Here is a tiny trained network, its code and every weight. The questions are about switching its units off for an input and a class, where a switched-off unit gives its printed mean instead of its output.

import numpy as np


def w(rows, s, z=0):
    codes = np.array(rows[::2]) - 128.0
    scale = np.full(codes.shape[1], s)
    scale[-1] = z or s
    return codes * scale


def f(y):
    return y / 2 * (1 + np.tanh(0.7978845608 * (y + 0.044715 * y**3)))


def log_softmax(a):
    a = a - a.max(-1, keepdims=True)
    return a - np.log(np.exp(a).sum(-1, keepdims=True))


def net(x, mask):
    res = np.array(x, float).reshape(1, 4) / 4 @ E
    y = f(res @ A[0][:, :-1].T + A[0][:, -1])
    res = res + np.where(mask, y, B[0][:, -1]) @ B[0][:, :-1]
    return log_softmax(res[-1] @ U[:, :-1].T + U[:, -1])


A, B = {}, {}
E = w([
[159,63,125,137,202,194,196,216,103,175,113],'x0',
[78,189,60,214,7,88,209,214,125,158,104],'x1',
[49,143,202,197,150,184,139,86,170,134,175],'x2',
[167,171,89,159,165,155,191,29,105,86,12],'x3',
],0.011)
A[0] = w([
[231,148,50,27,75,96,120,166,31,127,122,120],'N1',
[50,192,99,134,37,97,64,86,115,44,95,22],'N2',
[50,100,133,70,99,99,126,215,195,245,225,79],'N3',
[120,82,136,167,179,174,167,187,51,159,117,35],'N4',
[106,163,113,220,76,124,153,144,80,153,102,12],'N5',
[149,115,116,174,206,200,209,235,74,187,92,61],'N6',
[25,170,122,254,127,192,146,102,125,151,188,6],'N7',
[70,97,227,200,161,181,146,82,179,128,142,88],'N8',
[103,178,118,208,66,68,181,198,119,146,88,49],'N9',
[117,182,82,186,148,184,235,55,92,116,30,13],'N10',
[95,155,124,183,95,70,169,199,144,145,148,105],'N11',
],0.0072,0.0016)
B[0] = w([
[170,124,77,237,55,181,123,132,76,208,191,229],'N1',
[74,42,133,118,52,64,164,78,128,58,157,217],'N2',
[202,229,149,64,121,107,191,222,209,86,18,245],'N3',
[28,101,170,150,98,68,120,76,139,82,156,194],'N4',
[152,84,197,77,210,214,15,107,51,145,78,205],'N5',
[49,95,142,119,95,55,153,105,158,72,250,243],'N6',
[169,72,104,192,81,148,167,128,153,195,143,215],'N7',
[206,81,54,198,128,133,112,153,120,186,146,216],'N8',
[78,53,116,92,217,211,92,107,84,116,113,246],'N9',
[214,212,143,56,83,104,138,254,188,83,55,249],'N10',
[135,151,142,101,241,161,119,128,70,138,124,214],'N11',
],0.0071,0.012)
U = w([
[209,210,149,74,113,112,174,177,196,97,79,84],'0',
[162,72,170,60,232,186,65,84,81,143,128,253],'1',
[173,98,44,254,65,142,167,145,131,251,145,79],'2',
[10,92,130,134,79,36,168,100,153,47,168,84],'3',
],0.01,0.0027)

Each question gives the input, the list of numbers given to net, and the class t.
The units are the neurons (one row each of A and B). Each row of codes is followed by its name. A weight is (code - 128) times the scale printed after its matrix; where a second scale follows, it is the last column's (A, B and U).
mask holds one flag per neuron, in row order. A switched-off neuron (its flag False) gives its mean, the last column of its row in B, instead of its output. The means were averaged over made-up inputs and are rounded, as every weight is.
A unit's drop is (log p(t) with every unit on - log p(t) with that unit switched off) / (log p(t) with every unit on - log p(t) with every unit switched off).
The circuit of an input: a set's keep is (log p(t) with only the set's units on - log p(t) with every unit switched off) / (log p(t) with every unit on - log p(t) with every unit switched off). Starting from all 11 units, units are removed one at a time, each time the one whose removal leaves the highest keep (on an exact tie, the one counted first), for as long as the keep stays at least 0.8.
circuit, biggest first: the units of the circuit, biggest drop first
unit that matters most: the unit with the biggest drop
k most important neurons: the k neurons with the biggest drops, biggest first
drop when u is switched off: that unit's drop, to one decimal
input [2,-4,-7,-2], class 2: unit that matters most : N1
input [-7,7,3,-4], class 1: circuit, biggest first : N5; N11
input [-7,-6,-3,-1], class 3: 2 most important neurons : N5; N9
input [7,6,-3,-6], class 3: 2 most important neurons : N6; N4
input [3,-8,3,-8], class 0: 3 most important neurons : N3; N9; N5
input [1,5,4,4], class 1: 2 most important neurons : N5; N3
input [1,-4,-2,-4], class 0: 3 most important neurons : N9; N5; N11
input [-8,4,-7,4], class 3: 4 most important neurons : N2; N8; N7; N9
input [-7,7,4,0], class 1: circuit, biggest first : N5; N9
input [-5,7,6,7], class 0: 3 most important neurons : N10; N1; N7
input [-4,-4,-2,5], class 0: 3 most important neurons : N9; N6; N5
input [8,3,4,-6], class 3: 3 most important neurons : N6; N4; N10
input [5,-1,4,5], class 0: 2 most important neurons : N10; N2
input [2,3,-2,-1], class 1: unit that matters most : N10
input [-8,-3,-8,0], class 2: 3 most important neurons : N1; N6; N4
input [-3,4,7,-4], class 2: 2 most important neurons : N7; N10
input [2,5,5,6], class 0: 2 most important neurons : N10; N1
input [2,8,-8,2], class 1: circuit, biggest first : N9; N5
input [-1,-6,7,3], class 2: circuit, biggest first : N8; N5
input [8,7,-1,5], class 3: unit that matters most : N6
input [-2,6,0,5], class 1: drop when N5 is switched off : 0.6
input [1,7,-2,-3], class 1: drop when N9 is switched off : 0.1
input [-7,0,-8,6], class 2: drop when N1 is switched off : 1.4
